[[153 102 106 110 102 108 104 151 110]
 [151 102 106 106 104 109 105 136 105]
 [146 105 104 106 105 104 103 146 102]
 [136 102 103 105 102 103 106 149 105]
 [150 104 110 110 108 102 106 146 113]
 [105 102 108 107 104 108 103 144 103]]
:
[[105 150 136 146 151 153]
 [102 104 102 105 102 102]
 [108 110 103 104 106 106]
 [107 110 105 106 106 110]
 [104 108 102 105 104 102]
 [108 102 103 104 109 108]
 [103 106 106 103 105 104]
 [144 146 149 146 136 151]
 [103 113 105 102 105 110]]

[[109 112 115 106 111 110 126 107 113 106 109 109]
 [144 147 140 149 148 145 147 109 144 145 141 148]
 [113 108 145 112 113 145 126 148 111 108 108 108]]
:
[[113 144 109]
 [108 147 112]
 [145 140 115]
 [112 149 106]
 [113 148 111]
 [145 145 110]
 [126 147 126]
 [148 109 107]
 [111 144 113]
 [108 145 106]
 [108 141 109]
 [108 148 109]]

[[156 156 155]
 [156 153 156]
 [155 157 154]
 [100 107 107]
 [105 106 103]
 [153 154 154]]
:
[[153 105 100 155 156 156]
 [154 106 107 157 153 156]
 [154 103 107 154 156 155]]

[[132 138 128 132 126 116 132 122]
 [127 126 132 128 127 124 132 122]
 [135 140 125 132 126 115 132 121]
 [147 131 110 126 123 117 130 119]
 [147 121 111 124 123 122 127 123]
 [130 127 128 120 130 127 126 116]
 [140 124 121 122 132 130 100 130]
 [146 115 112 123 123 126 121 127]]
:
[[146 140 130 147 147 135 127 132]
 [115 124 127 121 131 140 126 138]
 [112 121 128 111 110 125 132 128]
 [123 122 120 124 126 132 128 132]
 [123 132 130 123 123 126 127 126]
 [126 130 127 122 117 115 124 116]
 [121 100 126 127 130 132 132 132]
 [127 130 116 123 119 121 122 122]]

[[117 109 111  99 140 109 138 103 103]
 [138 137 150 135 106 130 110 118 102]]
:
[[138 117]
 [137 109]
 [150 111]
 [135  99]
 [106 140]
 [130 109]
 [110 138]
 [118 103]
 [102 103]]

[[128 127 128]
 [126 152 138]]
:
[[126 128]
 [152 127]
 [138 128]]

[[106 125]
 [128 122]
 [147 122]
 [146 122]
 [146 122]
 [156 115]]
:
[[156 146 146 147 128 106]
 [115 122 122 122 122 125]]

[[133 111 149 109 115 130 119]
 [127 109 157 103 112 122 124]
 [141 128 141 121 121 135 116]]
:
[[141 127 133]
 [128 109 111]
 [141 157 149]
 [121 103 109]
 [121 112 115]
 [135 122 130]
 [116 124 119]]
---
[[121 151 105 109 152]
 [106 144 111 106 143]
 [132 131 124 124 129]
 [117 122 133 131 117]
 [149 119 133 137 123]]
:
[152 106 124 122 149]

[[107 118 124 118 150]
 [113 121 135 109 136]
 [121 125 141 135 146]
 [102 114 133 142 105]
 [146 142 123 150 117]]
:
[150 109 141 114 146]

[[123 142 131 114]
 [154 112 100  99]
 [121 132 122 144]]
:
[114 100 132]

[[141 111 122 138]
 [147 105 147 113]]
:
[138 147]

[[113 139 120]
 [105 120 125]]
:
[120 120]

[[127 126 125 127 123]
 [127 123 128 127 125]
 [127 110 129 128 122]
 [126 102 126 122 117]]
:
[123 127 129 102]

[[150 137 130 136 147]
 [112 122 129 122 121]
 [152 153 133 116 134]
 [117 108 126 133 143]]
:
[147 122 133 108]
---
[[ 99 108 133]
 [131 136 139]
 [129 126 128]
 [132 137 130]]
:
[[ 99 108]
 [131 136]]

[[126 134 118 128]
 [114 157 114 117]]
:
[[126 134]
 [114 157]]

[[102 133 131]
 [117 149 143]]
:
[[102 133]
 [117 149]]

[[128 117 134 149 106]
 [130 122 133 148 101]
 [130 119 137 146 109]
 [131 121 134 147 104]]
:
[[128 117]
 [130 122]]

[[128 132 103 123]
 [147 142 117 130]]
:
[[128 132]
 [147 142]]

[[101 147 123]
 [123 131 114]]
:
[[101 147]
 [123 131]]
---
[[121 126]
 [103 125]
 [129 134]
 [138 137]
 [128 125]
 [127 130]
 [125 124]
 [125 125]
 [130 112]
 [137 122]]
:
[[126 121]
 [125 103]
 [134 129]
 [137 138]
 [125 128]
 [130 127]
 [124 125]
 [125 125]
 [112 130]
 [122 137]]

[[129 133 138 127 125 125 133 139 130 131 123 129]
 [121 136 126 132 124 132 125 132 112 119 132 125]
 [115 124 132 127 123 136 133 133 134 129 118 135]
 [116 133 134 127 121 126 130 150 119 121 130 132]]
:
[[133 138 127 125 125 133 139 130 131 123 129 129]
 [136 126 132 124 132 125 132 112 119 132 125 121]
 [124 132 127 123 136 133 133 134 129 118 135 115]
 [133 134 127 121 126 130 150 119 121 130 132 116]]

[[141 130 117 119]
 [135 133 123 126]
 [127 134 126 130]
 [131 127 105 124]
 [124 131 133 148]
 [129 133 124 121]
 [129 137 125 121]
 [116 121  99 114]
 [133 129 130 127]
 [133 124 133 133]]
:
[[130 117 119 141]
 [133 123 126 135]
 [134 126 130 127]
 [127 105 124 131]
 [131 133 148 124]
 [133 124 121 129]
 [137 125 121 129]
 [121  99 114 116]
 [129 130 127 133]
 [124 133 133 133]]

[[142 126 127 149 120]
 [132 108 136 120 145]
 [137 107 124 127 145]
 [115 141 130 114 123]
 [131 110 127 119 145]
 [142 121 124 149 124]
 [119 148 127 129 111]
 [115 129 134 106 136]
 [119 148 127 131 110]
 [126 144 129 139 112]
 [116 143 123 118 120]
 [141 115 123 142 133]]
:
[[126 127 149 120 142]
 [108 136 120 145 132]
 [107 124 127 145 137]
 [141 130 114 123 115]
 [110 127 119 145 131]
 [121 124 149 124 142]
 [148 127 129 111 119]
 [129 134 106 136 115]
 [148 127 131 110 119]
 [144 129 139 112 126]
 [143 123 118 120 116]
 [115 123 142 133 141]]

[[125 120]
 [139 127]
 [135 130]
 [141 110]
 [147 115]
 [101 142]
 [137 119]
 [113 123]
 [137 139]
 [135 112]]
:
[[120 125]
 [127 139]
 [130 135]
 [110 141]
 [115 147]
 [142 101]
 [119 137]
 [123 113]
 [139 137]
 [112 135]]

[[149 136 128 133 136 133 128 128 141]
 [133 136 131 149 128 131 136 128 146]
 [133 128 131 152 131 128 149 128 144]
 [141 131 131 141 128 128 144 128 131]
 [133 136 131 136 131 128 131 133 144]
 [139 136 128 133 131 128 139 131 133]
 [139 144 128 131 139 139 141 128 136]
 [128 133 136 149 128 128 146 131 144]
 [139 133 133 144 131 131 131 128 144]]
:
[[136 128 133 136 133 128 128 141 149]
 [136 131 149 128 131 136 128 146 133]
 [128 131 152 131 128 149 128 144 133]
 [131 131 141 128 128 144 128 131 141]
 [136 131 136 131 128 131 133 144 133]
 [136 128 133 131 128 139 131 133 139]
 [144 128 131 139 139 141 128 136 139]
 [133 136 149 128 128 146 131 144 128]
 [133 133 144 131 131 131 128 144 139]]
